Below are the code and all the weights of a small trained network. Each question names an input and a class and asks about switching units off, where a switched-off unit gives its printed mean instead of its output.

import numpy as np


def w(rows, s, z=0):
    codes = np.array(rows[::2]) - 128.0
    scale = np.full(codes.shape[1], s)
    scale[-1] = z or s
    return codes * scale


def f(y):
    return y / 2 * (1 + np.tanh(0.7978845608 * (y + 0.044715 * y**3)))


def log_softmax(a):
    a = a - a.max(-1, keepdims=True)
    return a - np.log(np.exp(a).sum(-1, keepdims=True))


def net(x, mask):
    res = np.array(x, float).reshape(1, 4) / 4 @ E
    y = f(res @ A[0][:, :-1].T + A[0][:, -1])
    res = res + np.where(mask, y, B[0][:, -1]) @ B[0][:, :-1]
    return log_softmax(res[-1] @ U[:, :-1].T + U[:, -1])


A, B = {}, {}
E = w([
[134,37,192,144,79,75,62],'x0',
[150,124,190,24,133,170,105],'x1',
[58,165,250,151,79,179,146],'x2',
[75,104,102,37,138,40,237],'x3',
],0.012)
A[0] = w([
[95,145,66,232,145,51,120,183],'neuron 0',
[159,72,153,28,133,164,90,113],'neuron 1',
[170,115,88,104,227,52,90,57],'neuron 2',
[96,163,209,177,104,167,162,133],'neuron 3',
[56,127,178,115,125,102,209,106],'neuron 4',
[222,78,73,125,177,135,119,56],'neuron 5',
[127,215,97,100,179,223,151,16],'neuron 6',
[145,74,183,108,91,84,54,91],'neuron 7',
[129,48,151,136,91,103,107,44],'neuron 8',
[136,198,99,130,158,171,199,107],'neuron 9',
[178,138,159,220,154,246,56,1],'neuron 10',
[194,129,141,34,158,221,150,115],'neuron 11',
],0.011,0.0045)
B[0] = w([
[150,106,111,162,89,181,179,232],'neuron 0',
[127,98,39,208,108,181,159,218],'neuron 1',
[150,175,169,79,136,202,121,213],'neuron 2',
[156,196,120,85,47,176,51,219],'neuron 3',
[227,135,84,81,145,166,130,221],'neuron 4',
[184,244,131,105,121,131,42,202],'neuron 5',
[123,161,205,165,149,40,147,207],'neuron 6',
[125,167,206,175,156,89,146,215],'neuron 7',
[113,188,222,130,166,101,229,183],'neuron 8',
[143,117,189,155,122,72,144,204],'neuron 9',
[198,51,120,68,185,135,185,248],'neuron 10',
[119,96,137,185,107,191,174,221],'neuron 11',
],0.011,0.013)
U = w([
[157,205,155,91,109,180,61,106],'0',
[129,160,196,186,166,73,149,147],'1',
[171,75,118,28,196,139,167,150],'2',
[132,118,106,245,80,193,145,157],'3',
[142,115,135,158,109,133,116,255],'4',
[87,129,138,124,158,101,62,62],'5',
[37,73,124,125,153,114,102,70],'6',
],0.013,0.008)

Each question gives the input, the list of numbers given to net, and the class t.
The units are the neurons (one row each of A and B). Each row of codes is followed by its name. A weight is (code - 128) times the scale printed after its matrix; where a second scale follows, it is the last column's (A, B and U).
mask holds one flag per neuron, in row order. A switched-off neuron (its flag False) gives its mean, the last column of its row in B, instead of its output. The means were averaged over made-up inputs and are rounded, as every weight is.
A unit's drop is (log p(t) with every unit on - log p(t) with that unit switched off) / (log p(t) with every unit on - log p(t) with every unit switched off).
The circuit of an input: a set's keep is (log p(t) with only the set's units on - log p(t) with every unit switched off) / (log p(t) with every unit on - log p(t) with every unit switched off). Starting from all 12 units, units are removed one at a time, each time the one whose removal leaves the highest keep (on an exact tie, the one counted first), for as long as the keep stays at least 0.8.
units of the circuit, in order: the units of the circuit, biggest drop first
unit that matters most: the unit with the biggest drop
top k neurons: the k neurons with the biggest drops, biggest first
drop when u is switched off: that unit's drop, to one decimal
input [-4,-3,-5,5], class 0: units of the circuit, in order : [neuron 10; neuron 2]
input [1,-3,4,0], class 0: unit that matters most : neuron 1
input [5,-5,-5,-6], class 2: top 3 neurons : [neuron 10; neuron 3; neuron 1]
input [5,4,-6,4], class 0: top 2 neurons : [neuron 2; neuron 5]
input [4,0,2,-3], class 1: top 2 neurons : [neuron 7; neuron 4]
input [2,-8,-8,7], class 0: top 2 neurons : [neuron 2; neuron 5]
input [-4,8,-2,5], class 3: top 3 neurons : [neuron 11; neuron 1; neuron 10]
input [5,7,1,-6], class 3: top 4 neurons : [neuron 1; neuron 7; neuron 11; neuron 4]
input [-2,8,7,0], class 3: top 3 neurons : [neuron 11; neuron 1; neuron 5]
input [7,5,1,-3], class 1: top 2 neurons : [neuron 7; neuron 8]
input [4,7,-2,-6], class 3: top 2 neurons : [neuron 1; neuron 11]
input [7,-6,0,-5], class 1: top 3 neurons : [neuron 8; neuron 7; neuron 1]
input [-6,8,-7,7], class 3: units of the circuit, in order : [neuron 11; neuron 1]
input [0,-1,-7,-4], class 0: top neuron : [neuron 5]
input [-1,-4,-3,-5], class 2: top 2 neurons : [neuron 10; neuron 1]
input [-6,4,5,5], class 1: top 3 neurons : [neuron 6; neuron 9; neuron 10]
input [5,4,-3,4], class 1: top 2 neurons : [neuron 10; neuron 7]
input [8,-8,-1,-4], class 1: drop when neuron 11 is switched off : 0.2
input [-4,5,1,-4], class 3: drop when neuron 4 is switched off : 0.3
input [8,-3,5,-5], class 1: drop when neuron 4 is switched off : 0.0
input [-8,6,-5,-2], class 1: units of the circuit, in order : [neuron 6]
input [5,5,-5,4], class 0: drop when neuron 2 is switched off : 0.7
